[166  95  95 122] -> malem
[154 163 110 162] -> Lomo
[ 93 166  97 163] -> bopud
[154 163 141 162] -> tob
[154 106 166  93] -> Piz
diff bopud: [ 93 166  97 162] | 3, [163]
q: [166  93] | Piz

[108 109 153 111 103] -> bog
[162 134 157 117 156] -> mito
[108 109 156 111 103] -> zige
q: [163 133 158 116 156] | mito
q: [109 109 153 111 102] | bog
diff bog: [108 109 153 111 102] | 4, [103]
both mito zige:  | [156]

[121 138 143 132 121 161 117 150]  Nolod
[136 118 125 126 117 132 131 114]  Reka
[133 125 131 128 125 139 117 118]  Naba
[133 130 131 128 125 139 117 118]  luv
[132 120 120 125 125 132 125 114]  mono
[130 134 127 131 138 124 130 118]  Tef
[146 134 127 131 138 124 130 118]  zat
[131 117 127 112 142 121 122 107]  debu
[133 126 132 117 129 135 116 129]  Vunep
[132 120 120 125 125 132 125 146]  Fidi
q: [130 134 127 131 138 124 130 118] | Tef
q: [131 117 127 112 142] | debu

[155 146 131 143 120 115 153 136 150] -> gofi
[152 143 139 166 137 111 161 144 145] -> dar
[158 147 132 147 122 113 155 139 152] -> pil
[116 125 131 105 134 158 108 121 122] -> minup
[118 127 130 102 132 158 108 120 125] -> megel
[152 143 139 167 137 110 162 150 145] -> sebaz
[111 121 133 145 143 153 112 127 116] -> bom
[156 146 134 153 126 112 156 142 150] -> bag
[116 125 131 105 134 158 108 121 123] -> Kolaf
q: [152 143 139 166 137 111 161 144 145] | dar
q: [132 147 122] | pil
q: [153 146 131 144 120 114 154 136 149] | gofi

[158  96 158 106  99  98 101] = migo
[157  98 156  95  96  96 149] = Kuni
[ 99 162  95 154 156 157 157] = vug
[ 97 156  98 150 159 161 155] = Nat
[156  99 159 101  97  99  99] = nado
[ 98 157 110 162 154 157 119] = ses
[ 97 156  98 150  97  95 137] = batug
[157  98 156  95 157 157 156] = fufef
[ 99 162  95 154 156  96 152] = dorip
[103 158 100 155 158 157 153] = Tegar
[ 99 157 105 159 159 162 132] = gevo
[149  99 146  94  99 101 152] = Potoz
q: [157  98 156  95  96  96 149] | Kuni
diff Nat: [ 97 156  98 151 159 161 155] | 3, [150]
both Nat migo:  | [98]
shift +1: [146  94  99 101] | [147  95 100 102]
q: [159 101  97  99] | nado
q: [ 99 162  98 154 156  96 151] | dorip

[127 132 133 125 106 122]  mab
[117 115 103 122 137 114]  muz
[143 132 133 119 106 120]  puf
[140 120  89 137 143 129]  Dit
both Dit muz:  | [137]
both muz Dit:  | [137]
q: [118 116 105 123 137 114] | muz
shift +1: [127 132 133 125] | [128 133 134 126]
diff puf: [143 132 132 119 106 120] | 2, [133]
diff puf: [143 132 133 119 106 121] | 5, [120]

[ 95 161  95 162  93 164 163  94  92  95  94] = sivom
[ 94 158  98 162 101 162 159  98  94  94 102] = Rul
[ 94 158  98 162 101 162 159  98  92  95  95] = Feb
[ 90 161  95 162  93 164 163  94  92  95  95] = Kipof
shift -1: [162 101] | [161 100]
diff Kipof: [ 90 161  95 162  94 164 163  94  92  95  95] | 4, [93]

[122 134  92 137 128 114 135 146] -> Rida
[128 136 148 126 126 116 130 123] -> gevu
[114 136  93 142 139 131 120 149] -> Muta
[132 131 148 120 124 112 123 105] -> kekub
[119 144 147 155 130 134 128 107] -> Salo
[126 120 145 116 119 119 102  89] -> tiga
[111 144 112 155 130 120 121 137] -> dig
[132 131 148 120 124 112 123 134] -> gage
both tiga kekub:  | [120]
diff Muta: [115 136  93 142 139 131 120 149] | 0, [114]

[114 120 111 123 163 118 117 123] : Ziz
[134 121 119 122 149 140 126 130] : Begod
[126 126 129 126 126 126 128 129] : kebe
[105 128 112 119 151 108 121 100] : zimu
[134 121 119 122 149 137 137 125] : lofi
[ 96 115 146 125 134 123 135 138] : Vupa
[ 96 115 146 125 134 123 121 100] : bedi
[128 119 121 120 136 120 103 132] : Gulis
shift -1: [151 108] | [150 107]
q: [134 121 119 122 149 140 126 130] | Begod

[126 128 130 126 124 127 128 116 124 126 127 133 130 128 124 127 143 146
 124 132 134 137 121 133 104 124 124 144 140 124 135 129 115 132 121 126
 121 126 125 144 122 133 130 127 129 136 125 139] : mifa
[123 128 135 128 124 126 136 140 116 119 128 136 136 126 129 132 135 133
 128 123 108 131 130 113 119 127 125 142 125 123 131 130 133 122 140 137
 125 135 127 112 149 133 134 126 129 142 123 139] : sapo
[144 126 130 128 114 130 134 140 134 134 128 135 137 128 123 122 135 132
 130 128 122 123 130 155 144 128 122 131 124 131 130 126 128 126 132 129
 131 146 125 137 137 139 143 125 134 121 128 145] : raf
[127 130 148 130 124 133 121 140 122 137 130 134 128 129 137 115 137 121
 129 111 110 132 128 116 142 131 135 134 133 130 132 123 124 105 138 132
 132 135 130 104 146 129 141 130 143 136 132 122] : fuvom
[117 129 133 128 111 129 131 120 125 124 127 117 140 129 129 138 116 129
 132 128 151 129 132 124 112 130 128 128 130 129 121 131 137 115 129 131
 129 137 129 134 116 117 135 126 132 124 128 111] : mufep
[117 127 132 130 151 127 120 135 133 129 127 120 106 128 133 128 127 124
 127 120 135 125 129 113 149 125 134 139 121 121 134 129 133 117 168 133
 128 101 133 126 146 134 123 133 133 132 130 143] : fop
[123 127 130 128 117 123 127 118 129 126 123 121 135 127 134 120 135 120
 123 139 124 123 126 121 129 124 128 124 124 132 129 123 129 131 141 137
 125 146 137 137 125 139 134 126 128 123 127 123] : lavik
[117 125 119 129 117 129 138 125 123 129 127 134 138 127 135 133 130 127
 132 138 113 122 129 112 104 130 121 132 118 136 130 127 130 141 147 146
 134 136 126 122 145 137 128 125 120 127 129 145] : sitiv
[124 133 120 130 117 132 131 135 121 131 129 130 129 126 137 136 129 126
 125 153 139 126 126 125 114 128 126 129 119 129 126 119 134 152 152 130
 130 127 130 121 143 133 125 127 129 120 130 120] : tora
diff raf: [144 126 130 128 114 130 134 140 134 134 128 135 137 128 123 122 135 132
 130 128 122 124 130 155 144 128 122 131 124 131 130 126 128 126 132 129
 131 146 125 137 137 139 143 125 134 121 128 145] | 21, [123]
q: [144 126 130 128 114 130 134 139 135 134 127 135 137 128 123 122 134 133
 130 128 121 123 130 155 144 127 122 132 124 131 130 126 128 126 131 129
 131 146 126 137 137 139 144 125 135 121 127 145] | raf
q: [123 127 135 128 124 126 136 140 116 119 128 135 136 126 129 133 135 132
 127 123 108 131 130 114 119 127 125 142 125 123 132 130 133 122 141 137
 124 134 127 113 149 133 134 126 129 142 124 139] | sapo
shift -1: [134] | [133]
q: [146 125 137 137 139] | raf

